Rows and roughly how far along a hidden order each lies, from 0 to 15
[-16 -10 -15  -6  -1  67   7   9  14  13  -3 -40 -15 -57  -5  36  33] -> 2
[ 14  35  26  -1 -19  -9  26 -69  16   3  13  -8  23  15 -15   1 -33] -> 4
[-21 -36 -35   0  11  87  -5 -67  12  22  12 -50  -8 -88 -12  53  16] -> 2
[ 19 -18 -39 -25  -6   0 -36 -41  24   5 -11   0 -23 -37  -3  33  10] -> 5
[  8 -20 -52 -33  -6  13 -34 -14  29   2 -15  -6 -36 -34   6  40  22] -> 4
[  5  10 -19 -28 -13  -4  -9  14  43  -1 -16 -30 -23 -20   1  20  20] -> 12
[  4 -17 -32 -29 -10  -5 -39 -28  28   0 -12   3 -33  -6   7  30  17] -> 3
[-21 -27 -74 -27   1  14 -21 -26   3  23   8  12 -15 -19 -12  89  28] -> 15
[-25  14 -26 -17  -7  36  10   5  32  14   5 -39 -29 -22  -1  17  18] -> 12
[-26  23  11   6 -16  19  19 -18  28  19  15 -33 -23 -13  -1  26  -9] -> 8
[-48   0 -50 -18  -6  37   3  10  17  31  10 -23 -45 -34   1  43  20] -> 10
[-39   3 -64 -20  -8  35  -6 -23  39  24  16 -39 -50 -45   3  65   8] -> 15
[ 10 -13 -20  -2   0  -2   1 -78 -15  11  15   5  30 -13 -23  18  -8] -> 2
[ 27 -14 -11  -8  -5  38 -18 -78  26   7  -8 -13  -9 -53  -8  44  -9] -> 0
[-32 -12 -36   1   4  32   4 -56 -18  32  31  -4   2 -19 -16  40 -12] -> 2
[-18 -41 -71 -17  15  20 -25 -43 -32  19  17  20  10  -9 -20  34  19] -> 2
[-24  12 -25 -17  -6  25  15  70  16  12   6 -23 -14   4 -10  17  26] -> 12
[  0  11  -2   0  -8  19   8 -81  16  19  10 -21  -5 -27 -12  28 -30] -> 6
[-11 -27 -64 -30   6 -15 -30  21 -14   4  -5  22  -7   0  -5  20  29] -> 0
[ 10  20  -1 -10 -21 -23  -9 -49  22   9   9   6  -9  15   2   9 -39] -> 3
[ -6  11 -17 -29 -19 -35 -26  -7  26   3   3  16 -33  19   4  29  -4] -> 9
[  8 -31 -43 -26  -7   8 -46 -74  22  10   4  -3 -32 -54  -1  47   0] -> 4
[-11   4 -21 -20  -2  29   6  44  29   3 -13 -31 -29 -35   5  29  45] -> 1
[  9  -4 -32 -28 -11 -47 -25   9   8  -6  -8  24  -8  40  -4   3  16] -> 5
[-29   3 -28 -14  -4  39   2  47  28  13   4 -21 -51 -15  11  29  35] -> 2
[-53   4 -33  -7  -5  22   4  46  20  24  21 -22 -51 -11  10  48  11] -> 0
[-12  -8 -22 -10   0  39   0  24  27   9 -14 -29 -28 -60   3  24  36] -> 0
[ 21   3 -22 -20 -13 -27 -16 -61  10  -8   3  20  13  24 -10  17 -19] -> 7
[ -2 -19 -29  -7   6  35   4 -63 -15  20   5  -9  23 -32 -23  26   7] -> 5
[-19   6 -17  -9  -9 -27   2 -41 -14  16  26  19   2  37 -10  16 -48] -> 3
[  5 -18 -20  -8   1  48 -12 -51  27  10 -14 -43 -19 -69  -6  38  18] -> 1
[-31   0 -18  -2   8   5  21 -14 -23  20  20   2  15  18 -15  16  11] -> 2
[-20   5 -36 -10  -4  22   3 -89 -11  20  21   2  14  -6 -20  22  -6] -> 11
[-26  -4 -31 -15  -6  54  -4 -10  42  24   7 -46 -53 -66   3  50  20] -> 12
[-48 -56 -89 -11  23  58 -23 -11 -28  26  15 -10 -15 -61  -9  56  53] -> 2
[  6   6   3   7  -4  47  13 -95  16  17  11 -33   5 -39 -10  31 -19] -> 1
[ -8  13 -21 -17 -21  -7 -18 -47  37  15  14  -2 -46  -8   6  37 -19] -> 8
[-14 -17 -42 -35  -6  -1 -35   0  32   7   0  -1 -50 -10  15  36  17] -> 1
[ 13  12 -17 -32 -20 -50 -12   3  28  -2 -13  18  -6  28  -3   8   4] -> 10
[-19  -4 -12   2  -9  49  12 -64  28  27  22 -40 -30 -45   2  47 -28] -> 0
[-26 -33 -67 -29  12  39 -18  16  11  15  -2 -14 -28 -50  -4  53  49] -> 8
[ -64  -69  -90  -18   19  127  -36  -56   31   52   31  -77 -102 -127
   19  103   27] -> 2
[ -5  -2 -11   1   1  51   4 -76  10  19   4 -29   1 -47 -11  36  -6] -> 3
[ -6  11   3   3 -11  33  16 -47  34  17  12 -42 -21 -46   3  37 -16] -> 1
[ 18  -2 -27 -21 -11   7 -20 -50  42   9   3 -20 -25 -53   3  41 -10] -> 8
[-27  24  -2  -6 -15   2  26  25   3  21  25  -2 -15  38   1  16  -5] -> 1
[  5  18  -1   2 -12  35  -1 -60  43   7   7 -42 -27 -59   5  42 -14] -> 0
[-32   7 -22 -18  -9  -3  -1  51  22  14  15  -5 -46  10  15  30   9] -> 0
[-16 -43 -62 -25   8  35 -37  18  15   7 -12 -15 -40 -56   4  37  48] -> 2
[ 10 -12 -18  -2   2  36   2 -47  11   6  -9 -31  18 -53 -17  23  15] -> 3
